Each row of numbers belongs to one of the things below and depends on some of the facts about them. Some rows are named. Which thing is each other row?

Some facts about the things:
{Q, AP, AT, AA, AF, AR, V, BP, BK, H} Ω 594
{T, I, AQ, BC, BR, G, BQ, C, AO, N, P, R, U, AW, AV, BV, W, BE, X, BU, J, AX, BH, AD, AJ, S, M, AU, F, BB, AM, BA, K, BD, BF, Y} Ω 445
{AH, AN, E, A, O, BT, BG, L, D, AB, AS, BI, AG, BM, BN, BL} Ω 271
{AC, AI, AK, B, AE, AL, BS, AY, BO, AZ, Z} Ω 36
[Q, T, BC, BQ, AN, AK, N, R, AT, AA, L, V, AU, BP, BI] σ 894
[I, AQ, AP, BR, AF, AR, AX, F, BK, BO, K] σ 509
[AH, BE, X, J, AG, BM, H, BN] σ 740
[AC, W, BG, BS, AM, BA, AY, AS, AZ, BD, Z] σ 886
[G, C, A, AW, AE, BU, BB, BF] σ 372
[AI, AO, B, P, U, E, O, AV, BV, BT, D, BH, AD, AJ, AB, S, M, AL, BL, Y] σ 395
{Q, T, I, BC, AH, AP, BR, C, N, P, AT, AA, AW, AF, BT, L, D, V, AB, M, AU, AL, BP, F, BS, AM, BA, BI, AG, AZ, K, H} π 334
{AQ, G, AO, AN, E, O, W, X, AS, BD, BF} π 104
{AC, BQ, AI, R, U, A, BV, AE, AR, J, AX, BH, AD, BB, BO, BM} π 158
{AK, B, AV, BE, BG, BU, AJ, S, AY, BK, BN, BL, Z, Y} π 792
Q χ AJ, F
I χ K, BR, BI
AQ χ AU, BR
BC χ X, A, B
AH χ AP, AG, B
AP χ BF, AY
BR χ R, Q, AW
AC χ BL, BR
BQ χ F, I, BR, B, M
AI χ V
C χ BO, AY
AO χ B
N χ C, X, BF
B χ AY
P χ AY, A
R χ S
AT χ BD, AU, BI
A χ AY, BI, B
O χ AY
AW χ AY
AV χ M
AF χ AG
BE χ F, AY
X χ BF, AY
AE χ S
AR χ S, BM
J χ AF, AT
BH χ BF, AG
AD χ V
AB χ K, AS, AG, AQ
S χ AM, BF, AY
M χ AY
AU χ BO, BF, AY
AL χ BO
BP χ BF
F χ AG
BS χ S, AG
BB χ AM
AM χ AG
BI χ AY
BO χ X, AG
AG χ AY
AZ χ S
K χ BF, AY
BD χ K
H χ AG, N, BI, AW
BN χ BL, V, C, BF
Z χ AM, AY
BF χ AG, AY

Some things and their rows:
AY: [ 10  -1   0   2  27  -8  -1  -1 -23   0   2  14  -8  -3  11   9   1   4
  -5  15  42 -13  -7  -8 -10   3  -5  -9 -18  22]
A: [-13  -2  10   1  -4  -9 -14  -5 -29   2  40 -13   2  -6   2   1  18  14
   5 -11 -17 -14   2  -6   6   3   5   6 -18  15]
AJ: [ -9   2  -3  -6  40  -8 -11  -5  31   0  -4  -7  -6   0   2   3   1  13
   0 -16 -11  -6 -10 -11  -8   3  -1  -4 -16 -17]
BQ: [-12  -3  -1   3  -6  -7  -9  -8 -26  -6  -5  27  21  -4   3  14  12   5
  -6 -13  -5   3  -2 -10  13   2  -7  -4   8   3]
BK: [  4  -4   3  -3  24  -9   2  -2 -29 -16   7 -15   3   2   5  -2   7   7
  12  22 -11 -13 -10  -7  -8   3  24   2 -16  16]
BR: [  2  -1  -5  15  -4  -7  -7  -8  31 -18  -3 -18  -3  -5   0  -1  21   6
  -5  -5 -12   5 -11 -10   2   9  -2   5  -9  21]
S: [ -5  -2  -6  -2  43  -8 -10   0  -8  -3  -4 -13  -6   8   1   5   1  26
  -7 -12 -11  -5  -6 -10  -7   2  -3  -4 -17 -20]
BC: [ -7   8  -5  -1  -8   6  -6 -10   9 -14   1   6  14  -4  -2  13  19   8
 -10 -17 -15   6  -7  -8   5   5  -6  -3  10   5]
F: [  3  -2  -3  29  -5  -9  -9  -8  34 -16  -4 -18  -4  -5   1  -3  15   7
  -6  -9 -10   4 -13 -10   0   9  -5   4  -8  21]
BF: [ 11  14  -5  -9  -3  -8 -12  -7 -20 -16   6 -17   1  -5   1   1  -2  33
   0 -12 -14 -12   9  -9  -6   2  -4   2 -15  16]
AI: [-13  -2  -5   1   1  -9 -11  78 -10   3   8  -8  -6  -6  -2   2  -1   7
  -8  -3 -12 -14  29   0  -8   2  -3  -3 -16 -17]
D: [-12   2  -5   1  -4   5 -13  11  33  15   0 -21  -7  -2   1  -2   1   4
 -10  -4  -4 -14  -9  -9  -8   1  -1   5 -18 -20]
AH: [-17  -3   1  -4  -4   6  -8  19 -23  -7  13 -19  21   0   3   3  19   5
  -8 -13  17 -12  -8  -3   0  13  -7   5  -9 -17]
BV: [-12  -3  -3   2   8  -8 -13  39  14   5  -1 -18  -5  -2   2   3  -3   4
  -7 -16 -12  -7  -3  -5  -7   3  -5  -7 -17 -18]
J: [ -9  -1   6  -4  -5  -8  -6  34 -30 -14  -1 -19  28   3   0  14  -2   7
  -9 -14 -14 -14   0  -9  10   3  -1  -6  -2 -13]
AN: [-17  21  -3  -5  -6   4 -12   1 -26   7  11 -19   3  -5  10  -2  25   8
  -9 -19 -12  -7 -10  -6  -7   2   3  -1   6 -15]
E: [-15  20   3   1  -5  -4 -11  11 -22   9   3 -20  -7  -9   3  -3   1   5
  -8 -12 -12 -14 -13 -10  -5   3  -1  13 -16 -14]
AG: [-13  -3   0  -8  -4   6 -12  -6 -11   3   0 -18  11  -7   2  -1   7   3
  -8 -17  35 -12  -6 -10  -4   7  -6  -5 -14   5]
BD: [ 31  15   7  -5  -5  -6 -13  -4 -32 -17  -1 -18  -1  -6   5   8  -5   7
  -4  -6  -3  -4  -4  -6  -7   5  -5   6  -2 -16]
AT: [-15  21  -7   4  -3  14  -7  -9 -10 -16  -2  13  16  -6   0   0  34   2
  -8   8 -12 -14 -11  -6   6   1  23   0   0  37]
AV: [-11   9  -3 -10  31  -9 -10   1  21  -4  -3  -2  -1   2   3   7   3  10
   3 -13 -16  -5  -7  -7  -4   2 -13  10 -18 -16]
Z: [  9   2  -1  -1  -3  -9   4  -3 -26 -10  30  34  -4  -8   3  14   0   2
  -5  22  16 -12 -11  -8  -7   4  -2  -3 -17  -9]
BB: [-13  -2  -2  57  -6  -8 -13  -2 -28 -15  13 -15   3  -7   2   9  -2  26
  -3 -14 -11 -14   2  -9  -3   3  -4  -6 -17  16]
O: [-19  19   5  -5  -5  -1 -12  17 -23   8   4 -16  -7  -7   2  -3   5   8
  -6 -11   1 -12  -2  -8 -10   3  -3  28 -13 -15]

Which thing is each row?
A row may be one of the things named above.
[  5  -2  -6  54  -5 -10  -9  -8  -2 -12  -2 -12  -6  -5   1  10   4   6
  -8  16  11  -7  -5  -7  -8  12  -5 -10  -6  20]  AM
[-12  -2  -3  10   6  -9 -14  47   6   2  -2 -13  -3   3  -1  11   2   4
  -5 -16 -10  -8  15  -8  -3   3  -4   4 -12 -19]  BH
[ -7   9  -6   0   9  -8  -3  -6 -16 -15  22 -21   5  -5   0   3   6  28
   7 -16 -16 -11  -8  -8  -7   2   0  -8 -15 -14]  BU
[-11  24  -2  -4  -6   7 -13  -2 -21   8  14 -15   7  -6  12  -3  24   8
  -8 -19 -12  -8  -9  -7  -7   3  -1   0   4 -16]  AN
[ -9  -1   6  -6  -6  -7  -8  23 -25  -3  14  25  -6  -5   1  15  21   6
  -5   9 -11 -12  15  -6  -9   2  -4  -7 -18 -11]  AC
[ -9   0   3   5   0  -8  -9   1 -19 -15   0 -20  -1  -2   2  -1  20   6
   2 -17 -13   1 -10 -10  -4   3   4  -6 -11   6]  AX
[ 36  -1   1   7  -4  -8 -11   5 -27 -19  -1 -17  23  -4   8   5  -3   5
  -8 -14 -10 -13  -5  -9   0   3  -2   1   4 -17]  X
[ 12   6  -1  -4   4  -8   2  -3 -26 -13  29  33  -5  -5   2  15   0   3
  -7  26  17 -12 -11  -8  -7   5  -2  -2 -16  -8]  Z
[-13   1   0 -10  -1   6 -11  -8  -9   2   2 -17  12  -5   0  -1  13   6
  -8 -17  39 -14  -7  -9  -3   7  -4  -5 -12   9]  AG
[-12  -1  10   2  -3 -10 -13  11 -24  12  13 -18  15   2   1  -2   6   5
 -10 -16 -10 -13  -1 -12  -9   2  -6  -7 -12 -11]  BM
[-10  21  -6   0  -5   6  -4  -4  20  -7   0 -12  14  -6   2  -2  46   6
  -8   5  -6 -13   1  -4  -5   3  12  -8  -5  52]  V
[-13  -2  -7  -7  -1  -9 -12  83 -12  -1   6  -8  -6  -6   1   2  -2   5
  -9  -1 -12 -15  28   0  -6   4  -4  -2 -16 -17]  AI
[-11   2  -6  38  -1  -3 -14  24  54 -12   0 -13  -4   0   2   9  -8   5
 -10  -5 -14  -4  -9 -10  -5   5  -6  12 -11 -16]  P
[-17  -2   4  -4   2  -8 -10   1 -19 -13   0 -19  -2  -5   1  -4  17   6
   2 -16 -12   1  -8 -10  -5   3   9  -7 -10   7]  AX
[-12  -2  -1  -8  45  -4 -11   5  -3  -5   3  12  -8  -7   6   3   1   6
  -5  -6   3 -14 -12  -9  -4   2  -4   2 -17 -19]  B
[-15  -1  -6  13   0  -2 -11  11  59 -11   4 -22  -6  -4   3   6   1   6
  -9 -10 -10  -8  -9 -10  -4   3  -8   4 -15 -22]  M
[-15   9   7  -5  -5  -7  -2  -6 -25  23  29   0  -2  -7   2  -1  10   4
   2  -7  18 -12  -7  -9  -6   4  -3  -7 -17 -14]  BG
[-16   1  -6  -2   0  -9 -10  -7 -26  -3  -6  10  12  -5   2   8   9  17
  -8 -16 -10   0   9  -9   1   3  -9  -8   8  24]  R
[  1  17  -2  -6   2  -9 -12  22   1 -11  -3 -19  -4  -4   6   3   0   6
  -4 -16 -14  -5  -5 -10  -8   3  -3  21  -3 -16]  AO
[ -8   4  -5  28  -5  -4 -13  27  50 -14   1 -18  -4   0  -1  11   0   5
  -9  -4 -15  -2  -8  -9  -4   6 -10  12 -13 -19]  P
[-11   7  -4  26  -5   7 -12  33  22  10   1 -11  -6   0   2   0   0   4
 -10 -10   1 -13  -9  -5  -7   5   5  22 -16 -18]  AB
[-13  -1  -5  19  -1  -2 -13  15  65 -10   0 -19  -7  -4   3   6   4   6
  -8  -6 -15  -6 -10 -10  -5   4  -1   3 -16 -20]  M
[  3   2  -6  16  -4  -7  -5  -7  10 -13  -7 -16  -4  -6   2   9  32   3
  -7  18  -3  -5 -14  -7  -7  10 -10  -7 -10  -6]  BA
[-10  -1  -5   4  48 -10  -8  -6  -6   0  -5 -16  -3   9   0   4  -1  22
  -6 -11 -11  -9 -11  -8  -8   2  -1  -5 -16 -18]  S
[ -7  16  12  -7  -4  -8 -13  -4 -25   9   6 -20  -2  -4   4  -2   2   6
  -5  -8  27 -12  -6  -9  -8   3  -5   7 -11 -11]  AS
[-13   1  -7 -11  -5  21 -12  -5   0  10  -1  -2   7  -3   1  -2  36   9
  -9 -13   5 -12  -7  -7  -2   3   5  -2  -6  23]  BI
[-12   3  -6  -1  -3   6  -7  -6   9 -12   1  -8   6  -4   0   3  43   9
 -10 -18 -16   4 -10 -10  -8   2  -6  -6   7   0]  T
[ 30  -2   3   4  -1  -9 -13  -8 -24 -12   1 -17   1  -7   9  -2  -3   9
   4 -14 -15   9  -6 -10  -5   4  -3  21   1  -7]  AQ
[ 23  -3   2 -12   4  -9   5  -3 -30 -13   3 -17  29   7   3  14  -1   7
  -8 -14 -11 -14  -7  -8   8   8  -3  -3 -11 -17]  BE
[-18   2  -2  -3  -3  -9 -11  -1 -25  -4  -6  27  17  -6   3  14   8   7
  -4 -14  -8   4  -1  -9  14   3  -2  -1   7   3]  BQ
[-16  -5   7  55   6 -10 -11  10 -25 -15   5  -8   3   6   0  -2  -2   4
   0  11 -12 -13   2  -7  -6   2  47   3  -9  41]  AR
[-13  -5  -4  16  -7 -10 -13  13 -27 -19  42   5  -5  -5   4   5   5  15
  -7  -7 -14 -16  24  -9  -5   4  -2  -6 -17  12]  AE

Now the same things, written a new way:
Named rows:
V: [-14   4  21 -20   8 -14 -15  10 -16 -48 -19 -15  13   1   0  -2 -29  18
  -3   6   9 -26  16]
AI: [-31 -21  26 -15   3 -26 -22 -29  -7  11  28  27  28  14 -17  -7 -25  15
 -17 -16  28  41 -55]
BN: [ 16   8 -49  44  32  29  -3 -17  26  14 -24 -11 -35 -22  54  34  33 -40
 -20 -15 -36  50 -62]
N: [  9  16  25 -19   7   6 -24  13  17  12  21 -22  -7   0 -10  -8  -5   8
   3 -15  -5 -14 -23]
AT: [ 25 -19 -17 -20  14  13 -25 -30  23   1  23 -40 -30   0  34  -1 -21  15
 -19  -6  -8   8 -44]
AU: [  7  14  19 -11  -7   7 -25  17  24   8  19 -20  -6   1 -11  -8 -16  11
   6 -16  -1 -11  -2]
J: [ 12  52 -33  44  29  17  22  -7 -55  18  21  13  11 -22  46  30  38 -41
  25 -15 -28 -16 -21]
AJ: [ 12 -26  12 -27 -18 -31 -28  34  -5  22  18  20  29  -7   1  -2 -34   1
 -18  -4   0  45 -36]
Q: [ -6   2  21 -22 -27 -19 -12   9 -59 -42 -28   8  31  18  16 -10 -23  22
  -8  16  24 -23  44]
F: [ 29   2 -24  15 -21  32  37 -22  22 -16 -16 -44 -41 -35 -44  14  48  23
  20  34 -28 -19  31]
BE: [ 25  37 -48  40  34   5  -1  28 -23  21 -12  17  -2 -30  51  30  41 -43
 -13 -22 -28  24 -39]
BA: [ 30  44 -21   5  14  38   9  23  23   4   3 -34 -38 -16 -16  16  46  -4
  18   5 -15 -21 -36]
D: [-20 -22  22 -29   4 -15 -25   8 -54  10  12  26  22  14   3 -16 -25  16
  -8  25  27  28  -8]
AA: [ 28   6   4 -26  18  25 -22 -26  24 -11  20 -31 -27  -4  19   4 -32  16
 -15  15   9   0 -36]
AC: [-30  34  -1  42 -18  -9  30 -25 -47 -48 -26  11  25  23   6   2  38  15
  26  -2  -6 -33  37]
AZ: [ 24  25 -35  13  18  39  -8 -40  35 -15   8 -36 -41  19   8   9  32   8
 -18 -16 -31  22 -26]
E: [-15 -40  21 -35  12   2 -26 -24  26  23  16  22  13   4 -29  -1 -33  -1
 -11  10  23  47 -44]
BB: [ -5  19  19  37  -9 -26  26 -14   6  20  17   8   8  15   1 -18 -34 -24
  20 -17  28 -19  43]
I: [ 23   1 -21  23 -24  25  22 -26  26 -18 -25 -40 -37 -29 -37  10  49  16
  17  31 -21 -17  25]
K: [ 21 -13 -32  26 -19  34  35 -22  21 -13 -14 -45 -46 -31 -35  17  51  19
  18  28 -37 -19  25]
AB: [-12 -25  31 -31  -4  -8 -28 -15 -13  19  11  22  23  24   8 -11 -26   9
 -17   0  28  55 -26]
O: [-25 -36  24 -29  -5 -21 -24 -11  10  23   6  35  26  16  -4 -13 -33   3
 -12  -6  22  42 -15]
AN: [-14 -33  -7 -20  -6  29 -16 -28  31  24  -7   0 -37  -4 -29  -3 -35   6
  -9  26 -13  17 -51]
BC: [ 18   2   7 -16   7   5 -27   5  26  12  25 -29 -25  -4 -10 -13  -7   5
   2 -19  -3 -20 -30]

Which thing is each row?
Some rows may be things named above.
[ 28  38 -38  43  26  43  23  17 -18  27  -5  12  -5 -30  25  36  -2 -37
  19 -20 -37  -8 -27]  X
[ -3 -37  -4 -23  -2  39 -19 -30  28  20  -2   6 -36  -9 -35   3 -37   7
 -12  28 -18   7 -58]  AN
[  9 -34  19 -24  10 -22 -22  16  26  23  25  27  29  -7 -23  -5 -32  -2
  -1 -22  12  37 -43]  AO
[ -5 -23 -16  15   7   6  15  27  10 -49 -16  12 -18  15  49  22  29   0
 -22 -13 -37 -17  30]  AY
[ -8 -27   5  36  -3   1  11 -41  19  23  28   4 -31  12  45 -16 -36 -26
  11  11  26  13  -1]  A
[ 11  14 -56  36  33  40  -8 -17   9  11 -21 -12 -44 -19  48  34  43 -37
 -20 -17 -37  63 -60]  BN
[ 25  48 -32  30  36  31   2 -20 -64  13 -15 -12  18  -6  57  26  23 -37
 -10 -20 -21  -8  -3]  H
[ 10 -31  12 -21  13 -20 -28  14  23  19  28  29  25 -10 -22 -12 -31   6
  -3 -15  10  32 -48]  AO
[ -8  26  20  37  -7 -23  23  -5  16  17  27  19  14   8  -3 -20 -30 -20
  13  -8  25 -26  38]  BB
[-23 -35  21 -18  -9 -33 -25  22 -15   8  -6  30  29  14  28  -5 -29   1
 -20  14  16  55 -61]  BL
[ 26  31 -27  36  36  30  21  25  -6  26 -13  18 -12 -25  29  34  17 -37
  27 -26 -33  -5 -29]  X
[-21 -17  -9  -5  -4  35  24  -5   7 -14 -48  14   0   7   1   8   7  -8
  22  21 -39 -27  31]  AS
[ 11  14 -50  45  36  33  -8  -7  16  13 -27  -3 -37 -22  50  37  31 -35
 -17 -20 -36  56 -61]  BN

